Here is a tiny trained network, its code and every weight. The questions are about switching its units off for an input and a class, where a switched-off unit gives its printed mean instead of its output.

import numpy as np


def w(rows, s, z=0):
    codes = np.array(rows[::2]) - 128.0
    scale = np.full(codes.shape[1], s)
    scale[-1] = z or s
    return codes * scale


def f(y):
    return y / 2 * (1 + np.tanh(0.7978845608 * (y + 0.044715 * y**3)))


def log_softmax(a):
    a = a - a.max(-1, keepdims=True)
    return a - np.log(np.exp(a).sum(-1, keepdims=True))


def net(x, mask):
    res = np.array(x, float).reshape(1, 6) / 4 @ E
    y = f(res @ A[0][:, :-1].T + A[0][:, -1])
    res = res + np.where(mask, y, B[0][:, -1]) @ B[0][:, :-1]
    return log_softmax(res[-1] @ U[:, :-1].T + U[:, -1])


A, B = {}, {}
E = w([
[157,238,19,93,168,71,177,66],'x0',
[111,124,117,115,135,133,134,127],'x1',
[112,138,144,136,130,98,126,116],'x2',
[163,246,199,255,171,149,33,198],'x3',
[134,129,145,118,134,110,126,151],'x4',
[179,99,109,72,112,163,136,212],'x5',
],0.0068)
A[0] = w([
[74,12,206,239,138,129,101,169,127],'neuron 1',
[138,188,165,184,180,198,76,113,101],'neuron 2',
[85,63,29,30,22,56,229,54,248],'neuron 3',
[105,126,201,175,3,220,158,120,4],'neuron 4',
[201,171,68,105,152,71,185,92,5],'neuron 5',
[205,208,31,85,113,130,167,158,61],'neuron 6',
[134,44,163,164,114,134,100,173,2],'neuron 7',
[228,62,235,147,63,172,117,86,2],'neuron 8',
[52,171,86,219,168,135,151,49,180],'neuron 9',
[112,154,164,199,133,175,81,246,229],'neuron 10',
[60,74,211,92,31,238,85,189,144],'neuron 11',
],0.007,0.0047)
B[0] = w([
[213,191,195,97,60,152,228,82,187],'neuron 1',
[213,143,177,217,110,124,97,157,170],'neuron 2',
[250,149,224,199,24,63,103,209,246],'neuron 3',
[101,222,128,72,223,87,253,126,139],'neuron 4',
[98,171,198,112,102,122,192,128,151],'neuron 5',
[116,203,232,52,231,45,192,99,155],'neuron 6',
[123,211,63,191,81,52,246,53,140],'neuron 7',
[85,255,122,154,108,50,247,177,140],'neuron 8',
[254,170,149,74,128,115,150,149,171],'neuron 9',
[201,171,132,131,91,100,75,161,213],'neuron 10',
[211,216,163,123,94,87,192,60,188],'neuron 11',
],0.0065,0.013)
U = w([
[134,204,124,66,165,81,197,40,140],'0',
[126,156,125,144,86,105,72,145,252],'1',
[166,117,139,139,120,120,80,114,253],'2',
[192,126,125,130,134,119,90,104,170],'3',
[132,115,138,230,90,94,49,203,74],'4',
[162,114,145,123,126,155,113,127,209],'5',
[82,23,49,93,177,195,198,200,6],'6',
[38,33,35,83,235,255,160,64,3],'7',
],0.0066,0.0048)

Each question gives the input, the list of numbers given to net, and the class t.
The units are the neurons (one row each of A and B). Each row of codes is followed by its name. A weight is (code - 128) times the scale printed after its matrix; where a second scale follows, it is the last column's (A, B and U).
mask holds one flag per neuron, in row order. A switched-off neuron (its flag False) gives its mean, the last column of its row in B, instead of its output. The means were averaged over made-up inputs and are rounded, as every weight is.
A unit's drop is (log p(t) with every unit on - log p(t) with that unit switched off) / (log p(t) with every unit on - log p(t) with every unit switched off).
The circuit of an input: a set's keep is (log p(t) with only the set's units on - log p(t) with every unit switched off) / (log p(t) with every unit on - log p(t) with every unit switched off). Starting from all 11 units, units are removed one at a time, each time the one whose removal leaves the highest keep (on an exact tie, the one counted first), for as long as the keep stays at least 0.8.
circuit, biggest first: the units of the circuit, biggest drop first
k most important neurons: the k neurons with the biggest drops, biggest first
drop when u is switched off: that unit's drop, to one decimal
input [-5,-5,4,3,-1,-3], class 0: circuit, biggest first : (neuron 3; neuron 1)
input [-4,-3,1,1,0,3], class 0: circuit, biggest first : (neuron 3; neuron 11)
input [3,-5,7,-8,3,-7], class 4: circuit, biggest first : (neuron 3)
input [-7,7,5,-5,-6,-3], class 0: circuit, biggest first : (neuron 11; neuron 1)
input [-7,-4,7,8,1,-8], class 3: 3 most important neurons : (neuron 1; neuron 2; neuron 10)
input [-7,3,7,3,-3,-5], class 0: 4 most important neurons : (neuron 1; neuron 3; neuron 4; neuron 11)
input [0,3,0,-4,1,0], class 4: 2 most important neurons : (neuron 3; neuron 1)
input [-6,6,2,6,6,0], class 0: drop when neuron 8 is switched off : 0.1
input [-5,-1,1,-8,-6,-1], class 4: drop when neuron 4 is switched off : 0.0
input [-7,0,-1,3,1,1], class 0: drop when neuron 7 is switched off : 0.1
input [-3,-1,1,-6,1,2], class 4: drop when neuron 9 is switched off : 0.1
